Below is a small trained network, with its code and all its weights. Each question gives an input and a class and asks what happens when units are switched off, that is, made to give their printed mean instead of their output.

import numpy as np


def w(rows, s, z=0):
    codes = np.array(rows[::2]) - 128.0
    scale = np.full(codes.shape[1], s)
    scale[-1] = z or s
    return codes * scale


def f(y):
    return np.maximum(y, 0)


def log_softmax(a):
    a = a - a.max(-1, keepdims=True)
    return a - np.log(np.exp(a).sum(-1, keepdims=True))


def net(x, mask):
    res = np.array(x, float).reshape(1, 3) / 4 @ E
    y = f(res @ A[0][:, :-1].T + A[0][:, -1])
    res = res + np.where(mask, y, B[0][:, -1]) @ B[0][:, :-1]
    return log_softmax(res[-1] @ U[:, :-1].T + U[:, -1])


A, B = {}, {}
E = w([
[2,247,47],'x0',
[114,77,22],'x1',
[221,232,62],'x2',
],0.0092)
A[0] = w([
[45,100,180,75],'N1',
[90,92,39,176],'N2',
[245,37,170,168],'N3',
[27,165,193,202],'N4',
[54,166,160,120],'N5',
[22,164,217,33],'N6',
[69,124,22,170],'N7',
[44,143,153,254],'N8',
[154,183,15,146],'N9',
[101,72,239,166],'N10',
[103,50,21,162],'N11',
[145,162,44,143],'N12',
[194,68,220,104],'N13',
[187,96,183,110],'N14',
],0.013,0.0055)
B[0] = w([
[166,104,99,174],'N1',
[110,79,203,179],'N2',
[165,66,243,248],'N3',
[91,114,6,201],'N4',
[118,180,39,172],'N5',
[103,242,5,181],'N6',
[137,104,240,195],'N7',
[72,81,31,196],'N8',
[80,241,220,193],'N9',
[185,87,2,214],'N10',
[84,85,196,188],'N11',
[85,213,193,174],'N12',
[219,76,70,220],'N13',
[238,99,109,189],'N14',
],0.0095,0.018)
U = w([
[133,211,169,173],'0',
[105,128,51,185],'1',
[103,6,129,144],'2',
[174,108,88,1],'3',
[129,70,25,57],'4',
[249,57,118,127],'5',
],0.013,0.0076)

Each question gives the input, the list of numbers given to net, and the class t.
The units are the neurons (one row each of A and B). Each row of codes is followed by its name. A weight is (code - 128) times the scale printed after its matrix; where a second scale follows, it is the last column's (A, B and U).
mask holds one flag per neuron, in row order. A switched-off neuron (its flag False) gives its mean, the last column of its row in B, instead of its output. The means were averaged over made-up inputs and are rounded, as every weight is.
A unit's drop is (log p(t) with every unit on - log p(t) with that unit switched off) / (log p(t) with every unit on - log p(t) with every unit switched off).
The circuit of an input: a set's keep is (log p(t) with only the set's units on - log p(t) with every unit switched off) / (log p(t) with every unit on - log p(t) with every unit switched off). Starting from the 12 units with the biggest drops (on a tie, the unit counted first), units are removed one at a time, each time the one whose removal leaves the highest keep (on an exact tie, the one counted first), for as long as the keep stays at least 0.8.
circuit, biggest first: the units of the circuit, biggest drop first
most important unit: the unit with the biggest drop
top k neurons: the k neurons with the biggest drops, biggest first
drop when u is switched off: that unit's drop, to one decimal
input [-3,6,-1], class 2: circuit, biggest first -> [N11; N10]
input [-6,8,-8], class 5: circuit, biggest first -> [N13]
input [-3,-4,-8], class 4: circuit, biggest first -> [N6; N10]
input [3,0,-2], class 1: circuit, biggest first -> [N13; N3]
input [1,0,-2], class 4: top 2 neurons -> [N3; N9]
input [1,1,-3], class 4: top 3 neurons -> [N3; N9; N12]
input [3,-4,-1], class 1: top 3 neurons -> [N13; N10; N14]
input [-4,2,7], class 0: top 2 neurons -> [N9; N10]
input [2,-1,1], class 0: top 2 neurons -> [N10; N13]
input [6,7,-3], class 2: drop when N7 is switched off -> 0.1
input [-3,6,1], class 2: drop when N13 is switched off -> 0.1
input [4,3,-7], class 4: drop when N6 is switched off -> 0.2
input [0,-8,7], class 0: drop when N1 is switched off -> 0.0
input [2,-2,-4], class 4: most important unit -> N9
